[128 = 0]
(66) [135 118 115 123 102 135 127 140 133 150 133 130 125 143 126 124 135 117
 119 128 124 132 136 130 136 123 139 130 126 126 114 114 120]
(75) [121 135 118 118 135 110 121 131 128 138 125 136 125 117 113 139 117 132
 138 126 129 114 117 128 144 114 119 125 151 135 120 138 140]
(60) [128 114 116 140 124 131 121 135 160 132 126 123 118 132 121 147 111 137
 129 122 134 125 139 122 135 111 136 136 111 129 129 139 148]
(61) [183  76 140  90 114 136 143 123 111  83 132 136 144 142 169 148 103 150
  78 135 130 107 155 122 110 124 141 121 129 121 107 127  99]
(68) [126 126 148  95 135 129 128 113 152 149 126 140 127 132 110 108 157 133
 131 136 133 127 146 121 136 100 111 106 151 146 128 135 134]
(68) [101 128 113 109 116 109  96  87 124 119 135 110 107 151 108 153 122 172
 160 132  78 121  88 114 148 147 133 105 117 133  96 115 123]
[ 86 134 141 122 155 103 122 131 144 129 131 120 127 129 109 114 117 131
 131 139 142 107 134 110 110 128 137 131 109 112 118 135 120] : (61)
[136 141 133 120 150 135 150  94 127 150 116 141 127 106 106 138 140 153
 109 108 101 155 161 105 114 133 130 113 135 143 119 134 133] : (66)
(64) [131 131 150 152 131 142 115 150 104 139 167 176  72 121 155 115 121 157
 139 142 135 168 126 148 112 125 181 135  92 118 101 140  95]
[141 124 119 104 144 105 108 131 109 114 145 118 144 125 127 120 126 128
 126 133 109 131 147 138 103 117 128 136 155 127 140 132 111] : (60)
(79) [139 127 163 118  95 102  88 111 139 120 117 124 162 119 132 156 150 136
 123 101 122 123 118 145 134 129 119 132 165 143 130 131 161]
[ 85 146 134 115 130 136 158 128 148 137 104 127 104 130 159 116  98 129
 140 119  88 148  98  92 132 109 143 141 130 105 114  93 111] : (68)
[129 133 135 136 139 132 163 121 107 144 121 129 151 102 141 110 148 118
 123  99 145 141 118 122 106  74 106 130 127 131 121 114  97] : (75)
[155 115 136 145 123 108 106 122 123 121 121 138 143 131 134 117 106 119
 146 143 136 129 132 150 123 118 130 124  96 152 121 145 149] : (68)
[110 104 116 133 140 131 120 145  86 135 156 117 104 120 142 109 123 101
 117 141 106 165 180 160 130 118 125 135 121 133 139 126 115] : (79)
(75) [125 168 131 128 120 130 161 122 119 147 108 141 152 101 135 111 129 121
 146 113 151 144 131 122 112  80  98 138 152 137 126 147 112]
(74) [109 118 132 157 114 123 135 108 110 127 106 115 143 135 136 141 147 157
 117 129 105 131 106 133 101 138 124 141 129 124 139 106 110]
(60) [132 128 145 131 127 144 136  97 138 149 130 135 134 138 118 126 128 141
 134 117 146 111 118 128 148 125 127  92 116 124 116 129 127]
[147 145 116 100 108 129 107 130 157 158 158 112 146 159 125 116 134 112
 120 175 135 116 132 126  74 110 107 163 154 111 157 118 118] : (60)
(66) [125 119 127 123 116 125 131 119 129 147 114 135 114 128 112 109 125 142
  90 144 105 140 157 100 116 126 126 123 126 141 103 143 114]
[138 185 117 119 138 101 168 139 117 204  93 137 152  78 109 119 116 111
 135  58 107 120 148 118 149  52  85 141 194 172 115 158 157] : (75)
(79) [136 121 143 113 159 158 149 107 122 139 182 125 126 123  63 108 135 134
 161  67 145 102  78 118  89 160 137 113  92 136 100 125 117]
(64) [130 115 109 144 134 134 110 136 121 136 158 124 121 145 112 133 123 135
 138 147 113 132 126 121 127 130 153 125 137 159  97 128 150]
[144 107 151 139 143 119 133 125 139 127 103 162 136 196 117 136 173 134
 134  92 134 146 124 142 117 120 143 163 125 129  82 136 113] : (79)
[121 152 147 111  99 106 138 124 121 124 136 140 150 139 125 122 118  93
  95 137 153 110 133 136 111 131 128 142 111 120 105 138 127] : (61)
[128  93  72 137 108 166 125 137 104 141 230 149 129 149 136 117 112 132
 118 153 130 147 173 108 133 110 158 153 116 151  79 122 166] : (64)
[130 128 125 135 105 125 121 147 138 127 167 130 141 126 138 130 139 123
 113 108 132 122 132 121 121 125 109 147 146 120 133 125 128] : (64)
[124 126 106 149 137  84 152 153 144  68 136 141 145 141 158  80 160 137
 115 153 101 124 138 170  76 148 175 191 147 160 108 113 172] : (60)
[115 164 103 132 120 132 119 124 117 120 129 133 173 138 125 113 142 122
 138 133  85 126 132 152 118 138  84 116 148 125 109 139 133] : (60)
[123 109 144 142 117 129 130 135 148 134 116 117 131 141 130 136 169 112
 116 100 118 137 131 138 125 131 133 122 134 131 117 141 124] : (79)
[128 117 124 124 133 116 134 139 126 133 121 112 113 111 144 145 138 132
 149 109 107 128 106 132 132 119 122 134 132 129 142 120 138] : (61)
[127 129 142 134 141 113 111 163 146 107 132 130 130 120 144 148 100 154
 121 103 124  79  99 125 103 124  45 121 126 131 143 123 135] : (64)
[120 130 134 119 148 130 121 145 136 124 115 120 119 129 129 124 109 145
 127 141 114 121  93 114 112 123  76 104 140 130 108 140 138] : (64)
[143 139 125 117 110 117 136 139 132 134 134 140 124 122 136 139 144 110
 126 118 148 121 165 122 140 145 145 156 139 100 144 129 133] : (64)
[124 143 128 102 130 126 111  91 100 151 117 150 146 146  97 112 117 149
 128 110 152 143 145 119  83 124 121 111 169 105 146 138 139] : (60)
(74) [109 120 147 163 124 124 142 113 123 126 103 121 137 116 140 143 144 170
 123 133 107 134 122 142 111 123 138 142 136 116 148 100  92]
[131 123 137 126 137 132 131 115 125 132 103 122 115 125 122 125 132 119
 116 134 129 122 123 129 121 125 145 100 130 122 114 130 119] : (64)
[143 138 118 125 118 112 133 117 129 130 131 124 134 119 123 130 150 119
 116 109 138 119 155 139 138 137 165 137 133 111 146 126 116] : (64)
[150 202 143 124 139 117 202 123  96 174 110 159 177  78 144 101 131  87
 138  81 154 175 122 103 107   4  80 154 185 151 129 146  82] : (75)
[138 158 132 136 140 119 148 123 125 149 108 145 138 107 112 127 122 130
 118 108 130 141 126 116 106  85 110 137 145 135 121 143 108] : (75)
[116 137 117  93 126 121 140 160 147 153 128 125 134 112 125 113 148 114
 123 156 141 129 123 116 131 144 137 144 145 120 155 118 136] : (68)
[122 121 141 108  40 168 121 152 130 175 108 163 118 136  97 166 172 130
 165  66 125 136 145 122 173  95  97 134 153 100  84  94 123] : (66)
[126 135 119 141 112 127 142 146 132 139 123 134 116 138 108 123 130 106
 112 121 141 126  94 131 122 122 127 118 126 120 142 118 147] : (60)
[118 117 137 126 129 118  93 143 134 132 143 129 115 146 116 132 121 130
 119 122  99  89 136 135 166 177 136 115 120 141 123 128 159] : (75)
[123 138 131 127 128 128 146 145 125 119 134 141 127 107 136 104 126 125
 150 129  79 119 132 117 155 145 132 121 136 120 136 116 123] : (68)
[135 119 141 116 114 142 133 120 124  86 127 124 126 157 143 130 127 126
 132 168 153 135 125 121 114 176 137 122  82 113 147 103 111] : (75)
[160 101 114  99 105  91 109 134 116  91 117 131 143 133 122 137 141 151
 135 121 104 126 180 153  80 143 143 139 167 140 131 144 140] : (60)
(61) [133 116 128 143 136 124 133 113 147 112 116 129 149 129 118 129 121 123
 106 136 167 112 144 108 105 144 161 141 128 129 120 117 111]
[117 135 137 122 132 130 158 142 125 131 131 137 133  96 140 106 135 106
 135 132 124 127 122 114 134 146 146 149 143 110 156 127 121] : (68)
[110 117 117 141 128 121 126 159 144 117 114 157 135 119 117 133 133 132
 177  77 150 119 103 137 162 137 103 127 129 107 136 127 145] : (66)
[129 123 124 111 143 137 126 140 134 123 141 134 120 128 128 118 124 107
 141 148 136 125 116 132 129 125 125 138 136 113 123 145 139] : (74)
[145 122 160 113 102  90 117 173 152 103 160 120 136 111 155 165 134 106
 141 101 136  47 141  88 102 154  23 144 144 130 201  75 124] : (64)
[125 132 102 151 137 120 129 122 140 124 143 160 165 172 125 114 144 143
 140 158 128 130 166 167  94 138 134 166 138 135 109 120 181] : (60)
[116 126 148 119 146 109 141 133 147 115 126 126 131 141 116 129 110 117
 103 137 170 101 135 117 101 119 126 114 118 107 117 118 131] : (61)
[125 128 119 123 129 120 127 147 119 137 136 122 117 150 121 140 123 140
 111 132  97 149 145 159 115 104 103 115 128 127 118 110 128] : (61)
[129 111 173 113 129 105  99 169 146 102 149 143  98 114 160 133 107 148
 141 128 139  96  93 112 106 126  43 123 126 135 144 120 126] : (64)
[104 105 139 123 177 123 120 132 148 103  81 101 129 134 115 109  96 136
 154 101 104  95  62 140 114 100  69  67 125 138 118 142 174] : (64)
[104  80 133 124 191 172 148 119 167 114 134 128 115  95  99 145 123 112
 168 131 177 128 164 104 107 137 165 155 146 147 120 116  95] : (61)
[ 93 139 123 110 151 115 106 142 132 139 124 138 101 144 124 133 113 154
 137 134 108 141 128 147 138 126  96 117 136 137 141 103 131] : (61)
